Here is a tiny trained network, its code and every weight. The questions are about switching its units off for an input and a target symbol, where a switched-off unit gives its printed mean instead of its output.

import numpy as np


def w(rows, s, z=0):
    codes = np.array(rows[::2]) - 128.0
    scale = np.full(codes.shape[1], s)
    scale[-1] = z or s
    return codes * scale


def f(y):
    return np.maximum(y, 0)


def softmax(a):
    e = np.exp(a - a.max(-1, keepdims=True))
    return e / e.sum(-1, keepdims=True)


def log_softmax(a):
    a = a - a.max(-1, keepdims=True)
    return a - np.log(np.exp(a).sum(-1, keepdims=True))


def net(x, mask):
    ids = ['ΛΨΩαβγδεζηθμστφ'.index(c) for c in x.split()]
    T = len(ids)
    res = E[ids] + P[:T]
    u = 0
    for l in range(3):
        q, k, v = (res @ M[l].T for M in (Q, K, V))
        z = softmax(np.where(np.tri(T) > 0, q @ k.T / 2**0.5, -1e9)) @ v
        res = res + np.where(mask[u], z, O[l][:, -1]) @ O[l][:, :-1]
        u += 1
        y = f(res @ A[l][:, :-1].T + A[l][:, -1])
        res = res + np.where(mask[u : u + 4], y, B[l][:, -1]) @ B[l][:, :-1]
        u += 4
    return log_softmax(res[-1] @ U[:, :-1].T + U[:, -1])


Q, K, V, O, A, B = {}, {}, {}, {}, {}, {}
E = w([
[126,78,154,156,151,42,98,207,61,151,153,150],'Λ',
[122,66,221,144,102,69,128,192,162,93,142,148],'Ψ',
[101,104,109,153,106,88,97,248,188,140,86,75],'Ω',
[97,123,51,128,150,132,193,170,92,117,76,106],'α',
[89,145,156,157,119,146,241,139,101,82,88,140],'β',
[68,153,75,206,96,131,236,124,180,55,121,58],'γ',
[45,132,69,230,156,144,246,105,111,152,61,131],'δ',
[100,56,167,155,179,117,139,77,153,177,181,203],'ε',
[96,83,54,97,151,153,152,149,212,149,86,126],'ζ',
[99,176,113,107,147,101,139,122,93,177,174,105],'η',
[74,204,137,136,179,194,130,87,171,187,84,180],'θ',
[168,115,138,203,58,70,118,15,187,133,38,30],'μ',
[92,215,155,155,122,72,189,161,118,205,131,124],'σ',
[175,149,179,86,86,128,121,153,231,124,152,204],'τ',
[96,122,55,159,94,134,54,87,100,112,69,129],'φ',
],0.016)
P = w([
[52,77,153,91,139,234,112,208,115,126,52,72],'0',
[67,181,130,142,213,166,122,159,145,91,93,125],'1',
[93,163,136,114,205,112,90,130,149,108,124,132],'2',
[99,180,113,114,154,107,144,106,153,141,112,155],'3',
[130,157,109,78,141,53,102,87,154,172,136,175],'4',
[154,180,98,58,147,24,101,104,161,188,107,180],'5',
[173,180,89,55,108,1,115,72,171,191,125,202],'6',
],0.0077)
Q[0] = w([
[186,145,152,138,252,48,130,94,158,84,69,90],'0.h1',
[213,102,166,130,125,178,125,82,114,167,105,35],'0.h1',
],0.015)
K[0] = w([
[124,96,176,84,44,173,148,85,106,199,82,102],'0.h1',
[68,62,160,166,130,251,132,224,92,143,168,111],'0.h1',
],0.015)
V[0] = w([
[143,242,168,167,114,157,70,101,135,207,184,43],'0.h1',
[3,205,115,1,64,237,39,55,131,153,136,143],'0.h1',
],0.0099)
O[0] = w([
[57,71,181,60,2,153,85,137,139,151,99,93,253],'0.h1',
[81,174,145,89,164,120,106,88,127,59,157,166,215],'0.h1',
],0.0072,0.0035)
A[0] = w([
[144,87,147,99,129,116,248,78,115,124,144,152,142],'0.n1',
[139,156,189,164,114,121,131,152,122,155,192,175,99],'0.n2',
[143,110,162,116,95,190,148,115,150,207,134,79,2],'0.n3',
[197,101,53,172,99,140,125,195,106,75,201,116,55],'0.n4',
],0.012,0.0029)
B[0] = w([
[116,99,117,103,126,55,47,188,149,136,154,94,195],'0.n1',
[84,171,99,159,111,146,165,145,179,99,43,117,223],'0.n2',
[147,131,146,129,174,129,62,89,132,91,177,255,254],'0.n3',
[135,161,116,75,118,157,68,233,137,114,93,117,158],'0.n4',
],0.009,0.0047)
Q[1] = w([
[68,113,64,84,121,85,108,161,147,93,99,175],'1.h1',
[254,123,116,178,148,104,155,170,121,173,179,88],'1.h1',
],0.019)
K[1] = w([
[172,170,129,87,95,44,127,8,151,180,97,112],'1.h1',
[53,43,112,93,200,114,194,196,166,146,184,99],'1.h1',
],0.018)
V[1] = w([
[192,160,52,171,125,83,118,136,8,58,121,82],'1.h1',
[92,10,39,230,149,152,47,112,133,209,44,187],'1.h1',
],0.011)
O[1] = w([
[111,96,110,82,42,81,199,101,102,37,10,221,7],'1.h1',
[168,140,70,196,58,254,95,155,103,72,248,172,164],'1.h1',
],0.0068,0.013)
A[1] = w([
[222,77,133,108,44,173,171,115,78,46,158,210,24],'1.n1',
[106,117,74,96,138,155,178,172,82,129,142,255,29],'1.n2',
[99,123,167,139,119,144,57,19,137,143,146,155,63],'1.n3',
[132,51,198,107,43,141,184,15,104,127,51,109,3],'1.n4',
],0.0091,0.0026)
B[1] = w([
[84,254,123,179,175,132,159,87,83,185,112,96,220],'1.n1',
[161,123,147,148,162,98,70,162,142,135,88,121,221],'1.n2',
[154,105,74,116,71,113,174,184,95,139,115,96,255],'1.n3',
[190,48,139,172,162,94,82,180,106,172,220,172,169],'1.n4',
],0.0087,0.009)
Q[2] = w([
[84,67,148,71,154,114,128,103,101,190,117,43],'2.h1',
[113,202,73,210,129,2,102,193,128,137,131,146],'2.h1',
],0.013)
K[2] = w([
[106,241,182,49,96,88,160,215,142,133,193,196],'2.h1',
[212,178,52,85,69,78,120,2,211,184,140,119],'2.h1',
],0.015)
V[2] = w([
[26,156,121,114,134,90,144,149,40,169,173,182],'2.h1',
[99,158,3,51,182,175,131,49,132,103,145,115],'2.h1',
],0.015)
O[2] = w([
[42,43,119,192,167,158,102,78,118,114,112,136,253],'2.h1',
[170,124,150,159,121,1,45,108,174,86,158,122,174],'2.h1',
],0.0091,0.0042)
A[2] = w([
[113,115,159,170,186,92,98,63,161,140,30,79,153],'2.n1',
[48,83,87,49,126,190,171,141,111,119,140,96,77],'2.n2',
[90,52,159,10,183,57,197,108,179,127,34,132,63],'2.n3',
[144,108,153,105,144,141,217,166,32,85,78,204,3],'2.n4',
],0.011,0.0027)
B[2] = w([
[151,150,93,27,96,198,167,111,142,149,115,160,252],'2.n1',
[181,91,206,150,69,35,119,149,194,124,138,192,245],'2.n2',
[141,168,146,211,137,89,220,115,1,58,186,110,173],'2.n3',
[141,88,182,91,171,133,26,40,147,77,125,39,168],'2.n4',
],0.0077,0.019)
U = w([
[64,167,92,197,136,141,178,143,142,132,75,152,133],'Λ',
[108,218,178,120,177,118,210,140,156,197,123,72,88],'Ψ',
[52,158,117,157,46,93,187,190,144,78,47,54,229],'Ω',
[76,115,153,153,159,135,91,111,105,140,88,99,84],'α',
[86,131,139,41,159,143,97,92,127,179,182,86,62],'β',
[167,144,196,91,97,198,133,113,154,103,124,139,41],'γ',
[70,166,144,77,36,131,97,78,150,67,139,203,95],'δ',
[184,151,151,120,58,142,145,100,95,165,137,135,83],'ε',
[146,137,124,157,174,57,134,122,188,98,144,138,66],'ζ',
[85,96,159,132,49,148,167,136,161,189,128,146,252],'η',
[70,122,142,69,87,135,202,117,74,97,203,162,176],'θ',
[103,113,133,157,115,215,112,147,100,71,252,134,114],'μ',
[135,120,110,45,31,227,161,228,86,113,128,145,137],'σ',
[145,106,113,71,135,146,158,175,104,120,58,145,207],'τ',
[102,105,170,140,120,117,142,121,113,70,131,110,159],'φ',
],0.004,0.0045)

Each question gives the input, a string of symbols that net reads in full, and the target symbol t.
The units are the heads (2 rows each of Q, K, V and O) and the neurons (one row each of A and B). Each row of codes is followed by its name. A weight is (code - 128) times the scale printed after its matrix; where a second scale follows, it is the last column's (O, A, B and U).
mask holds one flag per unit, layer by layer, with each layer's heads first. A switched-off unit (its flag False) gives its mean, the last column of its rows in O or B, instead of its output. The means were averaged over made-up inputs and are rounded, as every weight is.
A unit's drop is (log p(t) with every unit on - log p(t) with that unit switched off) / (log p(t) with every unit on - log p(t) with every unit switched off).
The circuit of an input: a set's keep is (log p(t) with only the set's units on - log p(t) with every unit switched off) / (log p(t) with every unit on - log p(t) with every unit switched off). Starting from the 12 units with the biggest drops (on a tie, the unit counted first), units are removed one at a time, each time the one whose removal leaves the highest keep (on an exact tie, the one counted first), for as long as the keep stays at least 0.8.
circuit, biggest first: the units of the circuit, biggest drop first
unit that matters most: the unit with the biggest drop
top k neurons: the k neurons with the biggest drops, biggest first
top k neurons in layer l: the k neurons of layer l with the biggest drops, biggest first
input Ψ μ Ψ, target Ψ: unit that matters most -> 1.n1
input σ γ τ ε ε, target Ψ: circuit, biggest first -> (1.h1 2.h1)
input ζ Ψ η, target θ: top 2 neurons in layer 2 -> (2.n3 2.n1)
input α Λ β Ω β Λ σ, target η: circuit, biggest first -> (0.h1 2.h1 2.n2)
input α φ ζ σ γ μ, target α: top 4 neurons -> (1.n4 2.n4 0.n3 0.n4)
input ε σ ζ θ α, target β: top 2 neurons -> (2.n1 2.n2)
input Ω γ δ β, target Λ: circuit, biggest first -> (0.h1 1.n1 1.h1)
input μ σ η ε θ, target μ: circuit, biggest first -> (0.n3 1.h1 0.h1)
input θ β η ζ Λ, target θ: top 4 neurons -> (2.n3 0.n2 2.n1 0.n3)
input μ σ γ α Λ, target μ: circuit, biggest first -> (1.h1 0.n3 0.h1)
input γ σ σ θ Ω ζ φ, target δ: circuit, biggest first -> (2.h1 2.n1 1.h1 1.n1)
input γ ε Ψ μ φ δ, target γ: top 2 neurons in layer 2 -> (2.n4 2.n2)
input Λ Λ σ ε η τ Ω, target Ψ: circuit, biggest first -> (1.h1 2.h1)
input δ τ ζ μ ζ η ε, target δ: unit that matters most -> 0.h1
input δ Λ σ Λ γ γ, target Ω: top 2 neurons in layer 0 -> (0.n3 0.n2)
input Ψ Λ ε Λ σ μ ε, target Ψ: circuit, biggest first -> (1.n1 0.h1 1.h1 2.h1)
input φ φ γ ζ Ψ β, target ζ: circuit, biggest first -> (0.h1 2.h1)
input Ψ Λ δ μ τ η, target Ψ: top 2 neurons in layer 1 -> (1.n1 1.n2)
input Λ Ω Λ, target σ: top 2 neurons in layer 0 -> (0.n4 0.n3)
input σ Ψ ε, target η: unit that matters most -> 2.h1
input σ Λ δ σ Λ ε ε, target μ: circuit, biggest first -> (0.h1 1.h1)
input σ Λ σ η, target η: top 2 neurons -> (2.n2 0.n3)
input τ τ σ σ Λ, target η: circuit, biggest first -> (0.h1 0.n3 2.h1 2.n2)
input μ η ζ Ψ, target μ: circuit, biggest first -> (1.h1 0.n3 0.h1)
input η σ γ Λ δ, target Λ: top 2 neurons -> (1.n1 0.n1)
input ζ σ ζ τ θ, target Ψ: circuit, biggest first -> (1.h1 0.h1 2.h1)
input ζ Ψ γ ζ ζ, target ζ: unit that matters most -> 0.h1
